What each symbol does to the states:
at | & ~ * ! % +
pg | ll ml th qp nz zh
ng | bc br ff bf qb sm
fq | jb rn pr tb lz tl
hl | gb ph gz hz lc dj
bb | lz gh rn bm tb ft
ch | hm bf qb rf gg rp
mf | mg bg dl dd qc hj
fj | zp tr qt sm mn jj
nc | bs mp gj jr nl qz
qr | rm pr zz lz jb zq
pr | zq rt dz ft tl cq
pf | tc fh nr tr qt tm
rg | sr bl nm nc qj bm
cr | ml cz pq mg sj gn
hb | q795 zg tp bn cd fc
ll | hl zh lb tj mr ph
cj | hf tq qq mb pp ct
qt | jr bc tm hm jj pf
pq | zn sd fg jg gn qp
zh | ph rz fd fg pg th
gt | pq lf fp dl cz sd
fs | qq dr bq gl tq cf
bn | hr zz qs jb rm gp
rz | th pq tj sj ml zn
bt | cz cg lf bg dl nh
zp | mz jj jr fh nr dc
bp | rl tc nc zp jt nl
gf | dz bb fq sr rt lz
tc | nl tm mp jj jr cm
nh | gt qc mg gm bt lf
jr | bp pf cm fj dc tc
tl | qr qn cq bb fq pr
gh | ft qj sr rl lj dt
zd | cj lt fs q197 cl tq
gz | pj sl mt ll dj jn
cm | nc nr mz qt tc mp
zb | fm mt rf dj pj gs
gp | cd hg zg qr bn qs
gg | ff zl rp gs br ch
lc | rc ll dj fd jl hl
mg | fp hj jg cg lf hq
mb | bq q795 zd pm dr cl
ml | zh gn zn fp mj rz
br | sm nq ch zb dn gg
jt | bl jr nl nr mz bp
q197 | mb hb gl qf sf q795
nf | zg jb rm cq hg lh
sf | dr cd q795 dm pm q197
bg | hj dq bh cj jf gm
zc | qt ng fh ch tr bc
dr | cf q197 cl tp rj mb
hg | qs ms lh pr zz nf
lb | gz fd jl pg ph sl
pp | dd zd ct dr bq cj
qz | qj mz bl tc nc gj
lj | bb bs dt bl nm gh
hm | fj rp zc br ff tr
dq | gm bq dd tq qq mq
lt | tq pm dr hb gl rj
dj | pc lb jn mr hl gz
ff | mn ch tr dn sm hm
pb | rt nm bb qj sr tb
cd | q197 qs fc rm hr hb
hq | sj dl cz qc mg jg
ph | dj th sl nz ll lb
nm | tb dp gh gj bm lj
dt | rn rg pb dp gh sr
tm | cm mn zp zc pf nr
fm | qb gs br pc bf dn
zq | bn cq hg fq qr zz
tj | hz fg pg gn zn nz
bq | mq cl cj rj cf pp
qs | hb nf dm zq gp zg
mn | nr hm jj ng fh fj
mj | pg cr rz sd fg ml
qq | bg cf mq zd ct dq
gj | rg jt rl cm qz bl
gm | dl mq cg ct bg bh
dn | ng rf gg pj fm br
gs | dn rc nq gz zb rf
nl | dp cm qz dc bp nc
rj | fs sf mb fc lt dr
dl | jg bh nh jf hj bt
qb | zc dn sm zl rp ng
zz | gp dz nf tl zq hg
fh | tm ff fj qb bc mn
gn | rz gt qp hq cr pq
jn | zb jl rc ph gz mt
lh | dm qr bn dz nf rm
rm | qf zq gp ms lh bn
jg | cr bt gt mf hq cz
th | lb zn hz mj zh fd
cg | nh hf mf dq bh qc
rc | rf hl pc sl mt gb
ct | jf fs dq cl cj qq
rp | tr fm ng nq ch qb
gl | zd tp rj cd q795 lt
nr | mp fj dc bc tm zp
jb | lh tl zq gf ms qr
qp | tj fp mj cz pq fg
lz | ms ft tl pb gf fq
zg | fc lh qf zz qs dm
fp | fg hq cr nh sd sj
mr | lc pg ph zn hz ll
dd | cg cj jf cf mq hf
rl | nm nl bs mz bl dp
cf | dq mb pp lt fs bq
tr | jj qb bc gg hm zc
dm | tp rm hr hg zg qf
sm | fh gg hm fm ng ff
rn | tl sr rt lj ft qn
bc | pf sm mn rp zc fh
mz | gj dc bp tm mp jt
bf | rp zb dn gb zl fm
ft | fq dt qn nm bb rn
gb | nq dj pj jl rc pc
tq | ct rj cf q795 zd fs
tp | lt qf sf qs fc pm
cl | pp gl tq sf mb zd
zl | ch pj fm rc nq bf
mp | qz zp jt pf cm mz
bs | gh qz rg bp dp qj
mq | bh pp hf fs dq dd
cz | gn nh sd hj jg gt
pm | rj hr q197 zg tp sf
dp | lj nc qj jt rl bs
jf | mf qq gm pp hf bg
tb | gf lj ft rg pb bb
mt | gs lc gb lb jn rc
cq | zz gf ms rn pr dz
fc | gl dm pm gp hb tp
rf | br gb zl jn gs nq
sj | mj jg gn lf fp cr
dz | hg lz jb qn cq ms
sl | jn hz lc zh lb jl
jl | mt mr hl th sl lc
qf | pm bn cd nf dm hr
bl | bm bp dp mp gj rl
zn | fd qp nz cr rz tj
q795 | cl fc lt hr q197 gl
qc | lf jf hj mq cg mf
pj | bf jn gs hl pc zb
qn | pr pb gf gh rn rt
bh | bt dd qc qq gm cg
fd | sl tj mr ml th hz
jj | dc zc pf ff fj qt
sr | qn bm tb bs dt pb
nq | gg pc bf mt rf zl
sd | qp mg sj bt gt fp
rt | cq tb lz dt qn gf
ms | nf fq qr rt dz jb
fg | nz sj ml gt qp mj
hr | sf gp hb lh qf cd
lf | sd mf hq bh nh mg
bm | pb rl lj qz rg nm
nz | mr mj zh pq tj pg
qj | dt gj bm nl bs rg
hz | jl nz ll rz fd mr
pc | zl gz zb lc gb pj
dc | jt qt tc mn zp jr
hf | qc ct bg bq dd jf
hj | hq gm bt hf mf dl

The rows follow the links: the fewer symbols apart two states are, the more alike their rows tend to be.

Each row is also shifted at random along 8 hidden directions that mean nothing.

Row, then state:
[313,-361,-91,335,-118,125,136,-330,140,-150,103,-51,214,-164,-146,62,65,-77,320,-43,-32,-126,-26,-57,-196,155,117,312,-164,211,-120,-134,-85,-127,150,318,194,-111,-263,-199,81,-59,148,215,-155,43,-333,102,-34,103,-4,-114,57]: rl
[-317,97,105,-461,-27,-613,6,446,-271,146,-68,29,-255,261,-37,65,36,393,179,214,57,312,181,137,195,-629,209,-230,147,-37,75,238,70,-133,45,-285,89,28,122,24,-71,219,-94,-162,150,-171,172,-135,-102,-373,-22,276,446]: mj
[739,33,-135,185,-68,-72,64,267,-199,27,53,6,-19,-155,19,118,133,33,-230,-76,-67,-51,-22,6,-123,-56,-70,238,85,49,35,101,-54,195,12,-30,-36,-174,215,-38,119,-225,66,-151,44,94,-60,-22,18,-201,92,135,-449]: cq
[263,82,-37,195,87,-11,-14,-80,-20,-157,194,6,124,-143,41,-152,339,65,-453,-242,-67,-205,-196,-47,-109,7,-217,159,155,-32,-30,-47,-277,207,182,27,-95,22,204,-363,-59,-162,92,88,-26,259,-10,10,74,-260,113,18,-408]: ft
[-754,361,194,-40,-27,-60,73,202,-194,36,-124,-16,31,12,-83,373,22,163,26,-97,-267,-161,241,5,-125,-95,-271,66,-128,103,116,90,17,-160,-26,203,49,-213,31,136,72,144,-52,-464,-322,-28,-81,-12,-123,-485,158,390,-283]: nq
[39,-259,-91,-12,-168,243,82,64,210,-77,-146,-53,-169,-95,-43,19,50,-370,232,131,98,98,-47,-158,-99,389,428,303,-243,259,175,-106,77,-126,-45,-315,55,-105,-257,154,79,-110,-36,202,21,-50,-168,-99,64,740,-364,-185,208]: nl
[-815,437,-163,-427,14,83,-267,-108,136,120,-322,12,-62,44,-135,283,-324,-154,35,-26,264,257,38,-137,20,136,-390,-173,-338,112,183,59,640,33,-289,149,-69,-41,-13,718,270,26,-219,-634,35,-24,103,-36,-125,122,67,-188,-172]: lb
[-395,-8,366,130,-127,485,20,609,17,20,-23,-38,27,33,55,144,-357,98,110,256,-231,-205,258,171,10,100,239,-224,-96,-84,-159,215,-106,-455,-146,-105,15,97,-255,-135,-216,214,-74,283,-296,-257,-103,56,-26,-171,44,117,21]: pg
[-458,352,336,-301,126,73,-46,-249,194,-62,-125,-18,52,82,1,96,-258,-111,-23,-149,-13,28,58,-82,20,318,-121,-220,-259,26,151,-180,89,-258,-252,-32,-58,80,-167,299,-11,189,-184,-153,-230,-120,56,-16,-50,259,-164,-12,85]: jl
[30,-114,143,120,42,84,163,45,-184,121,101,5,-18,63,193,-184,-127,-122,-108,36,-78,16,54,180,159,166,136,-116,306,-200,-45,-92,-219,88,-82,-136,-75,38,160,-16,-70,-54,86,172,150,-162,128,-3,143,211,-102,80,116]: bq
[-349,-46,-146,69,174,-425,-147,-179,-207,77,-8,92,-321,76,-76,15,426,-85,-74,-61,-183,-114,-14,-110,185,-438,179,-90,19,-138,171,-74,166,160,205,-449,104,173,154,-40,255,160,-172,116,85,229,301,-54,138,146,233,12,-348]: gb
[-328,-539,-397,973,24,543,170,-738,-46,92,127,23,118,-283,139,-84,-105,-710,-39,-177,-194,-402,-120,-73,-42,592,37,259,94,-147,-102,-396,10,492,-82,203,-65,-87,115,188,411,-384,207,264,110,131,-61,222,295,797,163,-306,-704]: qr
[-466,95,125,-262,43,-343,120,251,9,-98,166,8,-18,-69,224,-190,-258,53,-382,-84,236,321,-207,94,38,162,141,-30,198,-28,45,-6,-162,60,-337,-418,-248,31,198,40,-82,-271,52,140,221,-178,71,-112,32,167,-368,-45,52]: dm
[625,-310,-215,552,-58,277,-246,506,-407,268,62,138,-189,-88,-155,253,150,-116,-138,215,-289,-230,271,224,227,-275,439,-246,38,-254,-140,266,363,40,186,-469,266,333,152,-251,452,95,-77,516,43,133,200,67,195,-9,596,-99,-962]: rz
[-407,-166,-307,128,8,359,-156,-150,105,187,-104,46,-77,-23,78,-68,-471,-401,-2,127,214,135,-64,32,192,324,90,-261,-33,-180,-50,-46,451,247,-295,-124,-123,153,50,447,255,-161,-36,100,284,-86,187,68,123,628,48,-433,-188]: bh
[-84,-127,173,397,132,407,-3,-520,-124,104,187,34,282,22,-106,1,39,-194,-53,-156,-248,-217,213,233,173,340,-23,-239,78,-202,-178,-242,-58,-89,162,219,253,271,7,-274,166,199,70,318,-166,2,77,159,152,201,244,-65,-249]: nz
[-178,-109,-92,383,-72,-139,40,233,37,-184,141,-4,65,-286,67,122,-87,114,-179,-85,-95,-269,-128,-104,-225,-106,57,189,-103,48,-122,148,-59,9,-146,-73,-111,-75,-16,-129,79,-229,46,200,-143,110,-228,78,-48,-330,175,-29,-635]: gh
[-367,230,341,-195,192,-362,43,10,-67,-9,92,31,-75,118,245,-144,-246,88,-281,-99,-59,17,-42,76,181,-87,28,-371,172,-244,53,-76,-150,-38,-298,-373,-199,168,149,88,-135,93,-110,91,12,-143,252,-37,50,15,-113,105,39]: nh
[761,259,-114,-231,-203,277,-5,462,57,13,-217,-75,49,-17,-12,121,24,170,80,122,134,77,6,-54,-224,23,-380,315,-53,248,52,249,-24,52,40,422,-103,-352,-2,116,-224,-138,60,-577,-30,-4,-193,-53,-165,-488,-75,182,213]: tl
[131,-453,-138,476,-72,139,207,-223,64,101,-79,-53,-77,53,234,-114,-430,-203,520,207,-164,-317,1,-82,4,-48,158,6,71,-151,-169,-82,-65,93,-202,216,-153,-178,-163,302,-90,-46,75,111,24,-177,-77,177,29,201,26,-22,281]: zd
[-136,132,218,339,32,-1,1,151,20,-210,86,-22,101,-215,10,268,39,101,-237,-202,-365,-479,24,-113,-227,-41,-52,91,-236,28,-27,46,-115,-215,-86,-104,-37,-14,-90,-172,71,48,-86,148,-437,141,-173,72,-30,-364,255,135,-821]: fj
[-68,-120,-240,-53,56,51,-232,-269,223,-109,-30,18,-43,7,-180,-129,455,-54,66,6,99,-32,-156,-193,-9,-142,8,85,-132,82,8,-49,89,54,339,6,126,131,-132,-252,-7,71,-56,169,38,293,17,-13,9,123,79,-255,95]: mn
[-147,-429,-412,354,-25,58,-57,-428,-88,280,-176,54,-200,141,-77,66,-148,-268,633,230,-87,-128,135,-64,166,-292,118,-115,-76,-126,-89,-45,440,191,73,226,159,-20,-95,398,320,124,-18,-54,151,3,86,159,32,279,316,-168,85]: qp
[-364,-116,-104,-41,-2,147,-151,44,275,-145,-122,-31,-197,-5,-22,-157,331,-86,69,117,6,-154,-165,-243,-44,-119,135,129,-140,66,74,-5,-48,-28,198,-191,-31,40,-190,-162,-184,79,-110,210,-9,185,-14,-59,37,158,-58,-157,166]: qt
[-514,271,29,-24,318,-256,-60,-631,-197,112,142,76,167,168,71,-206,120,103,-313,-304,-64,-56,-44,81,201,-154,-541,-314,333,-324,-20,-210,-120,342,109,320,-60,160,365,-35,-13,93,38,-271,95,128,317,74,54,-285,253,103,-77]: lf
[-629,-277,97,262,-55,352,244,72,6,75,-23,-95,54,188,307,-335,-195,112,370,288,-178,-307,57,68,33,-97,-59,-25,341,-201,-236,43,-489,35,46,430,-184,-165,-83,-134,-564,28,198,53,14,-212,-55,117,6,-265,-48,231,748]: cf
[-402,-417,-116,336,55,496,-207,-82,277,-137,51,30,-186,-142,-25,-207,290,-456,-126,95,-62,-237,-133,-157,79,301,543,-4,-148,-80,3,-150,32,-45,157,-614,48,341,-211,-339,90,32,-112,848,30,215,74,-10,263,809,-21,-463,-299]: zc
[-303,-194,-373,-109,-112,-310,-20,12,-26,-11,-36,13,-153,-64,-170,16,319,-33,117,52,203,261,-115,-130,-53,-204,177,323,-65,226,116,30,181,170,174,-117,127,-111,50,17,188,-155,38,-87,239,159,-56,-101,-4,159,-81,-106,77]: qz
[-114,75,-357,-169,-35,-293,-84,283,-5,65,-106,13,-119,91,114,-114,-105,315,38,170,224,97,-176,-94,-20,-549,-304,-4,178,-67,-73,316,107,334,-26,241,-240,-165,196,179,-200,-167,57,-395,287,64,58,-18,-137,-594,130,13,202]: sf
[180,-13,108,38,-34,-428,191,108,-232,93,120,30,25,-31,103,167,-512,44,-4,-57,-5,186,95,192,74,-15,178,-166,86,-84,-58,25,105,-45,-376,-183,-31,5,132,293,232,-104,37,-14,71,-264,8,36,-24,4,-15,87,-206]: dq
[-311,186,112,204,21,29,204,91,-259,148,8,3,108,15,230,57,-284,58,-123,-80,-192,-166,90,102,-36,43,-324,-42,234,-151,-36,25,-179,173,-206,271,-194,-194,240,210,-84,-102,110,-355,-41,-125,23,69,6,-361,108,312,-180]: tq
[-343,-318,-525,253,-37,-400,24,-83,46,-27,-84,-2,-263,-84,126,-93,53,16,239,100,41,-171,-286,-312,-109,-533,19,267,26,15,3,96,79,394,1,14,-196,-237,57,223,45,-242,23,-122,232,178,-48,42,-38,-120,114,-90,-71]: gf
[40,-12,76,30,76,-644,83,-263,-181,12,-19,33,-153,65,-119,261,98,53,260,-122,-241,-108,118,-110,7,-396,156,-9,-173,39,135,-119,114,-152,-1,-155,178,-51,-71,168,274,226,-123,-112,-156,23,23,-12,-47,-37,117,201,-163]: zb
[-146,-98,165,184,98,-456,139,-311,-299,117,129,52,29,88,-27,184,-147,59,138,-123,-233,-48,220,145,143,-207,142,-205,53,-154,-37,-137,53,-107,-64,-43,174,75,66,79,288,173,0,66,-94,-121,81,72,9,-13,185,172,-178]: ml
[-267,61,101,202,70,247,159,-492,291,-241,64,-74,264,-184,118,-82,-167,-230,-157,-286,-21,-218,-181,-163,-238,555,-270,212,-104,82,-7,-280,-236,39,-210,270,-201,-141,-113,95,-73,-199,76,-17,-188,42,-206,76,20,237,-193,-95,-144]: tb
[-280,-318,-143,246,-57,35,82,3,39,-49,184,-26,163,-14,126,-291,-24,229,98,112,68,-99,-129,71,-40,-204,-33,77,286,-98,-298,112,-331,137,146,315,-56,-30,12,-373,-309,-143,246,236,149,3,-140,94,-24,-354,53,-33,348]: qs
[774,263,270,-260,248,328,-127,-372,-20,103,62,39,104,219,-25,-317,278,-136,-365,-144,24,110,49,177,290,378,-207,-343,239,-220,62,-265,-178,38,225,-19,51,333,155,-271,-141,225,-26,96,74,13,347,-55,173,294,-85,-33,268]: hq
[386,34,-132,109,75,-39,12,-538,153,-148,112,-30,259,-126,-37,-113,182,-24,-127,-292,67,-97,-192,-125,-166,99,-376,227,-5,78,-37,-173,-125,194,123,412,-19,-77,18,-104,6,-151,129,-117,-40,212,-125,75,-27,-109,34,-89,-111]: bb
[-706,100,-55,-244,34,-373,102,-289,-79,-73,70,5,52,-32,-98,-59,409,4,-144,-249,132,269,-112,-29,-62,49,-116,286,80,188,195,-211,-137,150,189,44,75,-106,179,-86,72,-135,80,-232,114,114,-20,-110,-1,113,-228,86,146]: nc
[-103,-243,-312,58,-18,-447,179,-424,-79,43,85,14,43,-58,18,-66,-77,-69,155,-111,232,248,-156,-6,-31,-40,-5,220,111,91,-19,-147,76,326,-53,187,2,-169,136,222,224,-281,177,-168,281,-4,-69,13,-18,186,-109,-89,147]: hg
[-58,-143,-47,44,-76,202,188,-79,29,8,56,-37,87,-53,93,-183,-46,-173,-14,-3,127,161,-81,67,-51,400,30,198,163,79,-10,-129,-213,128,-29,98,-60,-125,37,-16,-94,-215,167,19,147,-102,-82,-24,55,321,-292,-47,288]: zz
[1151,-381,-386,394,-122,445,-55,80,115,-3,-98,-4,-116,-132,-11,-52,143,-251,134,198,-11,-228,-91,-144,-93,49,158,265,-62,60,-46,59,90,186,134,24,-15,-88,-93,-40,50,-173,71,189,90,158,-100,47,96,234,106,-226,-179]: fq
[650,-124,-199,33,-310,458,-112,1031,253,-89,-280,-81,-310,-176,135,86,-229,-25,138,474,82,-151,-98,-237,-238,-68,297,253,-272,183,33,445,144,-105,-232,-329,-271,-224,-254,173,-242,-204,-114,74,-18,-38,-212,-85,-71,-72,-101,-107,-85]: qn
[568,317,365,-347,26,-541,143,156,-23,-264,286,-4,187,-196,-73,160,40,200,-505,-383,139,360,-57,119,-154,252,121,127,-89,232,137,-80,-166,-276,-172,-398,56,43,71,-198,137,-136,-2,99,-116,-48,-127,-152,-49,0,-319,97,-292]: bm
[169,-131,146,14,-66,344,-44,221,44,20,-77,-4,-218,-50,-104,121,127,-394,19,107,-98,9,158,2,86,391,576,-4,-232,78,185,-109,129,-283,-26,-627,156,169,-184,6,200,127,-166,420,-94,-73,23,-103,143,764,-195,-117,-157]: bf
[184,-31,-381,191,-68,535,-151,-428,234,3,-281,-49,78,-61,-214,120,229,-211,359,11,-15,-255,-18,-293,-204,108,-414,319,-322,216,30,-56,224,136,256,687,87,-231,-208,195,75,10,-13,-420,-143,270,-199,102,-78,-2,193,-139,0]: zp
[-1075,226,-409,-315,18,245,-379,38,193,197,-450,57,-424,19,-50,140,-150,-498,-9,158,286,225,-84,-282,136,158,-66,-126,-337,35,315,25,781,262,-247,-326,-162,56,31,826,349,-55,-324,-384,242,108,301,-124,56,691,-3,-404,-291]: hl
[568,-173,-69,239,-62,718,33,-1,-5,189,-70,-41,87,76,71,-176,-44,-182,134,208,-33,-119,107,127,79,278,-127,-34,221,-137,-151,-13,-121,143,127,357,-24,-34,14,-68,-193,-10,151,17,93,-82,26,80,91,120,40,-30,296]: fs
[-928,-46,-508,207,-66,63,-163,102,8,33,-251,3,-182,-49,-50,104,352,56,202,133,-92,-332,-108,-312,-174,-510,-326,305,-90,94,44,224,176,324,256,352,-70,-269,32,95,1,-81,-27,-426,12,346,-56,46,-76,-484,356,41,-238]: dc
[917,-546,-511,413,-153,-113,144,-440,29,68,-47,3,-13,-116,-77,73,-128,-201,565,67,75,-27,-69,-146,-109,-111,138,323,-105,132,-95,-93,253,239,5,354,101,-246,-121,316,314,-214,147,-57,172,31,-213,118,-22,285,96,-200,57]: jb
[336,-97,217,259,-122,303,28,402,-49,5,-118,-9,-190,-83,-47,314,-53,-190,143,128,-361,-294,256,-29,-35,129,437,10,-301,33,80,40,97,-367,-92,-431,121,17,-262,59,160,188,-176,283,-333,-73,-81,-14,71,258,58,103,-389]: rf
[-996,-243,-302,173,-82,493,-176,-93,186,70,-173,9,-210,-148,-105,91,-36,-583,77,102,100,34,-29,-146,38,442,325,67,-305,82,120,-120,480,68,-94,-325,51,100,-167,330,362,-106,-129,222,117,89,37,-23,149,900,-35,-436,-346]: rp
[550,-224,-80,77,168,-25,-100,-604,89,68,124,48,71,118,-15,-252,-102,-137,78,-39,110,101,-58,81,229,57,71,-304,114,-211,-134,-206,96,94,19,50,95,303,-8,-35,83,105,35,319,186,-22,188,88,97,382,57,-304,254]: mf

From each start, follow one symbol. Which state do you reach?
Answers are names.
start [-799,137,105,-231,78,240,-138,-236,215,16,-88,-21,80,160,-49,-91,-86,-5,131,29,82,26,34,-1,84,108,-191,-226,-93,-40,-28,-69,65,-122,29,237,36,119,-155,28,-152,219,-58,-60,-63,-37,55,36,-53,47,-31,-107,391]
!
tj
start [164,-442,-698,219,-114,-377,-16,-96,-84,118,-91,49,-295,-60,-8,-48,134,-108,352,188,157,67,-205,-206,-29,-508,126,308,72,68,12,91,276,468,109,42,-16,-226,116,278,234,-290,92,-135,405,177,-5,4,13,77,140,-180,-1]
*
jb
start [-218,-40,-145,1,93,40,-217,148,-50,131,1,68,-156,103,99,-184,-77,10,-170,146,54,-23,-59,43,213,-247,-1,-311,194,-265,-85,134,137,206,-17,-207,-122,234,161,-11,-55,36,-56,152,229,42,291,13,85,-46,203,-156,-87]
&
jg
start [-197,159,260,-186,-80,502,175,208,37,132,-93,-68,84,79,190,-89,-435,-186,-24,105,113,200,124,188,57,620,-57,-112,117,-23,31,-71,-137,-73,-297,64,-156,-84,11,281,-218,-70,58,-163,53,-369,21,-55,43,357,-395,83,439]
%
pp
start [57,-40,-452,154,-175,344,-64,166,233,12,-307,-45,-161,-195,94,168,-325,-284,180,150,127,-115,-172,-320,-257,157,-140,315,-303,182,95,136,369,237,-307,133,-273,-342,-103,626,114,-317,-65,-370,45,49,-187,29,-63,170,-11,-209,-293]
%
qn
start [-894,276,304,-13,146,-98,17,24,-54,-26,-34,14,-118,46,115,79,12,-40,-207,-123,-298,-277,52,-84,34,-14,-39,-164,-68,-127,149,-100,-103,-122,-138,-264,-125,52,31,89,-44,192,-184,-31,-246,7,127,-36,40,-38,43,207,-287]
&
zb
start [-161,-88,-263,204,82,-198,55,-323,-329,246,90,80,12,43,42,-67,-8,-78,-78,-90,28,92,6,157,176,-105,-168,-87,336,-212,-62,-69,92,426,51,176,23,9,384,135,265,-135,144,-177,291,56,198,69,104,-3,223,8,-198]
+
cj
start [-433,190,260,83,-62,-237,158,18,-142,-50,-10,-13,71,-131,-103,513,-256,-3,50,-209,-223,-74,228,-1,-152,129,43,67,-318,179,111,-48,154,-308,-282,-40,112,-161,-105,309,371,56,-100,-217,-366,-116,-194,30,-94,-53,38,239,-545]
*
gg
start [491,219,8,19,75,68,-92,-201,-194,142,164,52,403,68,-126,48,-73,286,-166,-140,65,87,143,293,65,-62,-526,-249,208,-136,-233,99,20,110,142,641,136,128,212,-206,23,43,162,-252,-18,32,26,127,-78,-635,354,74,-118]
%
bg
start [574,313,340,-329,31,-166,32,290,-242,67,212,40,178,54,-5,28,-144,220,-432,-137,131,379,145,384,150,160,-40,-284,239,-79,-44,66,-84,-118,-109,-165,45,173,253,-185,3,3,51,28,62,-201,131,-72,-19,-189,-94,150,-48]
%
dd
start [-328,-221,220,156,104,64,-34,-275,232,-123,4,-49,-23,163,27,-186,21,75,379,129,-248,-403,28,-131,58,-237,157,-188,-77,-163,-129,-80,-243,-286,129,73,35,152,-355,-258,-318,366,-74,398,-238,-6,-13,96,-15,-44,59,-18,447]
%
jl
start [-74,-115,-96,-126,-5,-128,15,-83,-83,126,57,25,25,127,24,-151,-182,49,111,99,215,300,1,171,180,-67,40,-182,218,-95,-105,18,69,124,-31,79,47,104,100,57,-15,-28,103,25,294,-142,118,17,6,66,-54,-90,401]
&
cg
start [-511,-41,-396,-167,-261,-196,26,599,-54,115,-168,1,-195,-108,85,150,-336,67,87,242,329,332,-113,-36,-111,-165,61,211,5,159,46,328,316,239,-301,-95,-195,-300,129,466,103,-395,49,-361,335,-112,-99,-84,-118,-100,-103,-47,-22]
~
jb
start [366,-185,348,288,-10,377,61,448,4,36,-31,-34,-206,111,242,-96,-218,-65,96,288,-380,-426,163,54,128,-32,408,-266,43,-289,-92,74,-238,-291,-128,-396,-120,121,-189,-119,-299,238,-118,502,-192,-202,93,39,129,79,36,126,90]
+
sd
start [-194,-49,218,307,-53,84,51,234,-134,-71,117,6,112,-107,-115,268,115,108,-27,-60,-323,-299,206,94,-105,-52,154,43,-116,42,-91,82,-91,-308,110,-45,195,38,-107,-333,106,139,4,233,-346,38,-161,67,-13,-290,239,185,-452]
&
ff
start [252,152,55,-77,-117,94,-221,663,-148,121,-58,44,-41,13,-173,321,-112,252,-26,197,-30,72,249,165,39,-254,95,-238,-133,-22,-74,382,341,-246,-12,-157,159,149,-28,-54,125,164,-120,10,-92,-35,23,-5,-89,-441,299,27,-371]
*
hz
start [118,79,-401,-90,-19,586,-385,331,-192,364,-272,64,-231,194,-114,-67,352,-81,-1,359,75,63,117,72,247,-219,-250,-173,183,-161,14,273,341,349,377,159,61,99,237,19,-21,113,-63,-289,298,180,324,-40,95,-149,354,-93,46]
!
lf
start [-120,-144,22,-240,-65,-517,243,-9,27,-89,139,-26,76,56,99,-190,-156,255,169,32,244,327,-126,66,-56,-151,111,115,190,85,-70,19,-248,-15,-83,84,-44,-134,11,-71,-199,-153,170,3,201,-178,-130,-35,-112,-121,-318,72,655]
&
qf
start [-61,87,-113,-95,9,513,-129,80,133,30,61,5,120,-57,90,-316,27,-128,-415,7,298,198,-170,119,58,432,-199,-42,222,-88,-44,19,-78,261,23,58,-167,126,190,-171,-187,-231,128,89,263,47,112,-32,99,183,-129,-246,55]
%
qf
